Below are the code and all the weights of a small trained network. Each question names an input and a class and asks about switching units off, where a switched-off unit gives its printed mean instead of its output.

import numpy as np


def w(rows, s, z=0):
    codes = np.array(rows[::2]) - 128.0
    scale = np.full(codes.shape[1], s)
    scale[-1] = z or s
    return codes * scale


def norm(h):
    return h / np.sqrt((h * h).mean(-1, keepdims=True) + 1e-5)


def f(y):
    return np.maximum(y, 0)


def log_softmax(a):
    a = a - a.max(-1, keepdims=True)
    return a - np.log(np.exp(a).sum(-1, keepdims=True))


def net(x, mask):
    res = np.array(x, float).reshape(1, 5) / 4 @ E
    u = 0
    for l in range(2):
        y = f(norm(res) @ A[l][:, :-1].T + A[l][:, -1])
        res = res + np.where(mask[u : u + 16], y, B[l][:, -1]) @ B[l][:, :-1]
        u += 16
    return log_softmax(norm(res)[-1] @ U[:, :-1].T + U[:, -1])


A, B = {}, {}
E = w([
[34,116,156,166,183,218,127,84,19,139],'x0',
[75,149,155,49,141,18,222,98,91,100],'x1',
[139,133,136,129,131,125,128,137,112,137],'x2',
[66,129,136,159,2,142,241,163,142,125],'x3',
[178,113,107,128,138,138,152,131,93,132],'x4',
],0.0093)
A[0] = w([
[129,153,120,152,81,241,79,113,110,118,72],'L0N0',
[169,132,120,191,101,175,97,192,176,140,85],'L0N1',
[86,160,112,173,90,63,235,96,99,134,3],'L0N2',
[102,128,190,132,66,108,75,121,150,88,137],'L0N3',
[62,130,139,90,112,150,116,58,23,120,36],'L0N4',
[158,107,74,159,191,162,2,149,151,135,185],'L0N5',
[102,168,114,161,129,125,128,104,209,152,151],'L0N6',
[177,186,145,143,178,118,64,82,136,96,172],'L0N7',
[113,159,82,230,38,197,113,202,125,152,60],'L0N8',
[57,62,197,168,204,189,150,63,54,87,140],'L0N9',
[128,127,142,159,17,207,177,164,132,91,87],'L0N10',
[100,78,131,170,100,190,87,161,114,138,25],'L0N11',
[131,133,141,42,213,63,90,101,96,58,134],'L0N12',
[76,172,108,152,209,205,132,27,88,149,53],'L0N13',
[98,124,102,125,109,110,196,161,120,112,44],'L0N14',
[44,96,133,146,169,240,128,110,63,170,77],'L0N15',
],0.0088,0.0047)
B[0] = w([
[69,104,137,126,113,68,215,124,126,96,197],'L0N0',
[148,169,97,56,177,120,56,82,188,181,199],'L0N1',
[59,19,152,89,192,215,36,228,146,32,182],'L0N2',
[209,46,84,78,147,162,181,125,68,168,157],'L0N3',
[132,188,76,94,174,217,91,91,120,160,188],'L0N4',
[72,131,166,89,159,229,113,210,143,40,254],'L0N5',
[193,119,142,138,161,112,127,146,80,161,164],'L0N6',
[105,69,185,40,109,159,180,101,130,73,209],'L0N7',
[161,154,75,169,118,94,154,12,173,178,217],'L0N8',
[96,158,20,166,41,232,80,107,124,190,248],'L0N9',
[191,223,95,144,68,72,102,96,152,218,212],'L0N10',
[166,115,124,151,71,114,249,117,95,112,175],'L0N11',
[190,129,63,187,64,2,75,10,137,179,231],'L0N12',
[86,164,76,184,109,146,82,167,110,207,211],'L0N13',
[142,78,128,117,195,150,62,204,134,127,160],'L0N14',
[91,107,202,217,22,38,199,197,56,96,232],'L0N15',
],0.0071,0.0097)
A[1] = w([
[113,147,158,138,147,165,114,157,77,106,55],'L1N0',
[63,127,133,159,94,194,137,165,79,102,135],'L1N1',
[121,94,141,170,78,83,164,161,98,131,95],'L1N2',
[138,115,140,183,144,82,101,110,140,119,60],'L1N3',
[117,139,121,122,115,137,146,123,144,144,131],'L1N4',
[127,136,133,162,114,70,148,94,118,113,1],'L1N5',
[177,133,123,145,123,80,129,60,144,132,143],'L1N6',
[103,158,139,147,131,178,99,172,108,98,53],'L1N7',
[128,96,132,65,146,107,132,248,162,72,115],'L1N8',
[123,165,144,142,108,68,166,101,126,110,161],'L1N9',
[171,159,126,138,115,134,126,104,81,197,97],'L1N10',
[95,133,124,186,111,76,184,171,105,114,148],'L1N11',
[97,102,114,160,97,89,106,154,117,140,142],'L1N12',
[82,172,114,172,178,126,108,105,72,179,12],'L1N13',
[59,146,108,141,121,202,130,157,102,118,109],'L1N14',
[163,119,186,90,194,192,89,150,173,77,86],'L1N15',
],0.014,0.0032)
B[1] = w([
[117,98,118,102,130,41,87,159,161,133,162],'L1N0',
[129,56,149,13,228,79,113,154,111,66,253],'L1N1',
[136,165,174,71,135,156,169,113,90,109,181],'L1N2',
[131,98,139,91,105,128,141,194,102,65,148],'L1N3',
[112,137,88,131,158,150,72,121,112,126,158],'L1N4',
[133,112,166,96,158,142,164,122,87,64,160],'L1N5',
[42,66,118,141,163,93,70,254,70,109,228],'L1N6',
[116,61,108,110,124,61,141,172,131,111,186],'L1N7',
[116,189,157,190,90,217,193,50,136,156,237],'L1N8',
[119,118,149,114,192,212,94,122,71,112,180],'L1N9',
[136,173,139,129,113,163,132,62,228,143,205],'L1N10',
[182,72,198,151,175,188,200,97,176,60,182],'L1N11',
[134,166,184,133,147,154,173,115,139,158,193],'L1N12',
[173,214,90,202,51,110,111,90,241,186,194],'L1N13',
[207,98,163,81,195,41,84,167,122,80,239],'L1N14',
[110,155,167,181,82,170,242,101,75,138,205],'L1N15',
],0.0087,0.011)
U = w([
[129,148,164,156,101,209,247,74,130,140,123],'0',
[116,31,145,73,175,50,87,176,85,81,27],'1',
[132,172,42,158,92,94,48,97,162,239,254],'2',
],0.015,0.0008)

Each question gives the input, the list of numbers given to net, and the class t.
The units are the neurons (one row each of A and B). Each row of codes is followed by its name. A weight is (code - 128) times the scale printed after its matrix; where a second scale follows, it is the last column's (A, B and U).
mask holds one flag per neuron, layer by layer. A switched-off neuron (its flag False) gives its mean, the last column of its row in B, instead of its output. The means were averaged over made-up inputs and are rounded, as every weight is.
A unit's drop is (log p(t) with every unit on - log p(t) with that unit switched off) / (log p(t) with every unit on - log p(t) with every unit switched off).
The circuit of an input: a set's keep is (log p(t) with only the set's units on - log p(t) with every unit switched off) / (log p(t) with every unit on - log p(t) with every unit switched off). Starting from the 12 units with the biggest drops (on a tie, the unit counted first), units are removed one at a time, each time the one whose removal leaves the highest keep (on an exact tie, the one counted first), for as long as the keep stays at least 0.8.
circuit, biggest first: the units of the circuit, biggest drop first
k most important neurons: the k neurons with the biggest drops, biggest first
top k neurons in layer l: the k neurons of layer l with the biggest drops, biggest first
drop when u is switched off: that unit's drop, to one decimal
input [1,7,-8,1,7], class 1: top 2 neurons in layer 0 : L0N2, L0N10
input [0,-2,-6,4,6], class 2: circuit, biggest first : L0N10
input [8,-2,1,0,0], class 1: top 3 neurons in layer 1 : L1N1, L1N14, L1N8
input [-7,0,-6,5,6], class 2: 4 most important neurons : L0N15, L0N5, L0N10, L1N1
input [6,-7,-8,0,0], class 1: 2 most important neurons : L0N5, L1N1
input [-7,3,4,1,4], class 0: top 2 neurons in layer 1 : L1N8, L1N1
input [4,4,3,1,6], class 1: top 3 neurons in layer 0 : L0N2, L0N10, L0N8
input [0,-3,-7,-5,-2], class 0: top 2 neurons in layer 0 : L0N9, L0N7
input [-3,0,7,-3,-4], class 0: 2 most important neurons : L0N5, L0N8
input [7,-6,-8,0,-4], class 1: 4 most important neurons : L1N1, L0N5, L1N14, L0N12
input [0,-2,-1,-4,-1], class 0: 4 most important neurons : L1N15, L0N9, L1N8, L0N7
input [-3,0,2,-6,-2], class 0: top 3 neurons in layer 0 : L0N5, L0N7, L0N8
input [-5,3,-6,1,-2], class 0: 2 most important neurons : L1N8, L0N8
input [3,2,6,4,2], class 1: circuit, biggest first : L0N2
input [-3,-1,-2,-5,-1], class 0: drop when L0N5 is switched off : 1.8
input [-6,-6,1,-1,0], class 0: drop when L0N5 is switched off : 0.1
input [1,3,-2,-5,-8], class 2: drop when L0N12 is switched off : 0.5
